Here is a tiny trained network, its code and every weight. The questions are about switching its units off for an input and a target symbol, where a switched-off unit gives its printed mean instead of its output.

import numpy as np


def w(rows, s, z=0):
    codes = np.array(rows[::2]) - 128.0
    scale = np.full(codes.shape[1], s)
    scale[-1] = z or s
    return codes * scale


def softmax(a):
    e = np.exp(a - a.max(-1, keepdims=True))
    return e / e.sum(-1, keepdims=True)


def log_softmax(a):
    a = a - a.max(-1, keepdims=True)
    return a - np.log(np.exp(a).sum(-1, keepdims=True))


def net(x, mask):
    ids = ['ΣΦΨΩαεζηπτ'.index(c) for c in x.split()]
    T = len(ids)
    res = E[ids] + P[:T]
    u = 0
    for l in range(3):
        r = res
        for j in range(3):
            rows = slice(3 * j, 3 * j + 3)
            q, k, v = (r @ M[l][rows].T for M in (Q, K, V))
            z = softmax(np.where(np.tri(T) > 0, q @ k.T / 3**0.5, -1e9)) @ v
            o = O[l][rows]
            res = res + np.where(mask[u + j], z, o[:, -1]) @ o[:, :-1]
        u += 3
    return log_softmax(res[-1] @ U[:, :-1].T + U[:, -1])


Q, K, V, O = {}, {}, {}, {}
E = w([
[85,90,175],'Σ',
[129,14,65],'Φ',
[234,103,128],'Ψ',
[54,69,29],'Ω',
[117,132,144],'α',
[121,135,140],'ε',
[94,252,196],'ζ',
[206,201,254],'η',
[68,104,44],'π',
[108,130,151],'τ',
],0.0097)
P = w([
[23,142,6],'0',
[34,122,22],'1',
[95,115,29],'2',
[117,125,16],'3',
[197,173,6],'4',
[237,181,6],'5',
],0.0017)
Q[0] = w([
[145,135,80],'0.h1',
[101,121,105],'0.h1',
[107,119,168],'0.h1',
[101,153,185],'0.h2',
[107,210,197],'0.h2',
[3,178,16],'0.h2',
[133,103,117],'0.h3',
[139,152,252],'0.h3',
[25,114,95],'0.h3',
],0.026)
K[0] = w([
[111,148,151],'0.h1',
[151,166,102],'0.h1',
[157,131,93],'0.h1',
[158,167,134],'0.h2',
[143,186,183],'0.h2',
[4,158,99],'0.h2',
[114,107,112],'0.h3',
[131,137,219],'0.h3',
[188,122,75],'0.h3',
],0.033)
V[0] = w([
[125,80,84],'0.h1',
[128,98,105],'0.h1',
[152,159,80],'0.h1',
[108,98,160],'0.h2',
[165,160,82],'0.h2',
[239,197,24],'0.h2',
[58,72,192],'0.h3',
[241,188,2],'0.h3',
[178,141,99],'0.h3',
],0.0089)
O[0] = w([
[220,214,50,254],'0.h1',
[183,183,79,195],'0.h1',
[87,98,127,119],'0.h1',
[162,128,137,110],'0.h2',
[93,135,126,147],'0.h2',
[2,130,158,104],'0.h2',
[161,236,141,193],'0.h3',
[104,13,185,162],'0.h3',
[90,92,109,80],'0.h3',
],0.0063,0.00068)
Q[1] = w([
[142,173,254],'1.h1',
[143,165,156],'1.h1',
[136,147,184],'1.h1',
[117,129,125],'1.h2',
[162,135,81],'1.h2',
[109,148,242],'1.h2',
[198,133,212],'1.h3',
[140,117,152],'1.h3',
[70,89,134],'1.h3',
],0.026)
K[1] = w([
[199,117,1],'1.h1',
[127,152,76],'1.h1',
[154,120,65],'1.h1',
[121,141,125],'1.h2',
[165,105,136],'1.h2',
[145,163,40],'1.h2',
[181,106,190],'1.h3',
[165,125,174],'1.h3',
[94,80,34],'1.h3',
],0.027)
V[1] = w([
[79,181,251],'1.h1',
[183,111,118],'1.h1',
[69,135,101],'1.h1',
[153,125,126],'1.h2',
[118,182,58],'1.h2',
[110,223,2],'1.h2',
[191,132,74],'1.h3',
[139,156,98],'1.h3',
[22,143,216],'1.h3',
],0.0057)
O[1] = w([
[229,224,44,61],'1.h1',
[111,109,171,139],'1.h1',
[122,131,86,135],'1.h1',
[127,126,135,133],'1.h2',
[80,97,188,195],'1.h2',
[20,63,254,249],'1.h2',
[104,76,181,182],'1.h3',
[121,98,142,169],'1.h3',
[170,194,26,43],'1.h3',
],0.0079,0.0012)
Q[2] = w([
[82,117,123],'2.h1',
[253,160,129],'2.h1',
[135,128,134],'2.h1',
[136,94,60],'2.h2',
[166,149,151],'2.h2',
[119,93,137],'2.h2',
[59,162,100],'2.h3',
[110,51,104],'2.h3',
[116,98,52],'2.h3',
],0.035)
K[2] = w([
[160,127,101],'2.h1',
[6,145,225],'2.h1',
[161,113,65],'2.h1',
[204,23,106],'2.h2',
[93,135,186],'2.h2',
[198,111,86],'2.h2',
[65,165,62],'2.h3',
[121,46,59],'2.h3',
[185,139,16],'2.h3',
],0.026)
V[2] = w([
[133,157,143],'2.h1',
[154,90,130],'2.h1',
[89,167,103],'2.h1',
[130,116,126],'2.h2',
[69,95,96],'2.h2',
[132,89,121],'2.h2',
[139,142,62],'2.h3',
[230,183,171],'2.h3',
[12,248,91],'2.h3',
],0.011)
O[2] = w([
[139,141,121,98],'2.h1',
[96,137,124,150],'2.h1',
[166,106,130,111],'2.h1',
[121,129,122,135],'2.h2',
[121,83,110,185],'2.h2',
[113,132,111,152],'2.h2',
[88,109,116,93],'2.h3',
[120,50,198,3],'2.h3',
[7,201,143,123],'2.h3',
],0.015,0.0043)
U = w([
[111,138,39,47],'Σ',
[148,36,54,203],'Φ',
[96,35,131,99],'Ψ',
[155,131,134,192],'Ω',
[159,140,131,155],'α',
[199,216,113,2],'ε',
[112,162,160,72],'ζ',
[226,161,233,212],'η',
[164,138,148,205],'π',
[254,194,134,51],'τ',
],0.0082,0.0044)

Each question gives the input, a string of symbols that net reads in full, and the target symbol t.
The units are the heads (3 rows each of Q, K, V and O). Each row of codes is followed by its name. A weight is (code - 128) times the scale printed after its matrix; where a second scale follows, it is the last column's (O and U).
mask holds one flag per head, layer by layer. A switched-off head (its flag False) gives its mean, the last column of its rows in O, instead of its output. The means were averaged over made-up inputs and are rounded, as every weight is.
A unit's drop is (log p(t) with every unit on - log p(t) with that unit switched off) / (log p(t) with every unit on - log p(t) with every unit switched off).
The circuit of an input: a set's keep is (log p(t) with only the set's units on - log p(t) with every unit switched off) / (log p(t) with every unit on - log p(t) with every unit switched off). Starting from all 9 units, units are removed one at a time, each time the one whose removal leaves the highest keep (on an exact tie, the one counted first), for as long as the keep stays at least 0.8.
units of the circuit, in order: the units of the circuit, biggest drop first
most important unit: the unit with the biggest drop
which heads matter: for each layer, one digit per head in row order, 1 if its drop is at least 0.15 and else 0, layers parted by /
input Φ Φ Ω α Φ Ψ, target τ: units of the circuit, in order => (2.h3; 0.h1; 1.h1; 1.h2)
input Ω η Φ Σ, target ε: units of the circuit, in order => (2.h3; 1.h1; 1.h2)
input Σ Ω η Ψ, target η: units of the circuit, in order => (2.h3)
input Ψ π π Φ Φ Ψ, target Φ: units of the circuit, in order => (2.h3; 0.h3; 1.h2)
input Σ η Φ Φ η π, target Σ: units of the circuit, in order => (1.h3; 0.h2; 2.h3)
input Φ Φ α α ε, target τ: units of the circuit, in order => (2.h3; 1.h1; 1.h3; 0.h1)
input η Ω Φ η α, target Ψ: units of the circuit, in order => (2.h3; 0.h1; 1.h2; 1.h1)
input Φ η τ, target τ: units of the circuit, in order => (2.h3; 0.h1; 1.h3; 1.h1)
input ζ ζ Φ α η τ, target ζ: units of the circuit, in order => (2.h3; 1.h3; 1.h1; 0.h1)
input Φ Φ Ψ Φ α, target τ: units of the circuit, in order => (2.h3; 1.h1; 1.h3)
input ζ π Σ, target ζ: units of the circuit, in order => (2.h3; 0.h1; 1.h3; 0.h3)
input Ω Ω Σ α, target ε: units of the circuit, in order => (2.h3; 1.h2; 1.h1)
input Ψ Ω η Φ Φ ε, target Φ: which heads matter => 101 / 010 / 001
input Φ ε η Σ, target τ: which heads matter => 100 / 101 / 001
input π η ζ η Ψ, target Σ: most important unit => 0.h2
input π ζ π Ω, target Σ: which heads matter => 000 / 000 / 001
input Ω α ε, target ε: which heads matter => 100 / 110 / 001
input Ψ τ Σ τ Ψ Ω, target Σ: which heads matter => 010 / 000 / 001
input Σ α π Φ Σ Σ, target η: which heads matter => 111 / 001 / 001
input Ω Φ Φ η Φ ε, target ε: which heads matter => 100 / 111 / 001
input Ω Σ Σ Σ, target ε: which heads matter => 100 / 111 / 001
input ζ Φ τ, target ζ: which heads matter => 100 / 101 / 001
input ε ζ π ζ, target ζ: which heads matter => 000 / 000 / 001
input Φ ζ τ η α, target τ: which heads matter => 100 / 101 / 001
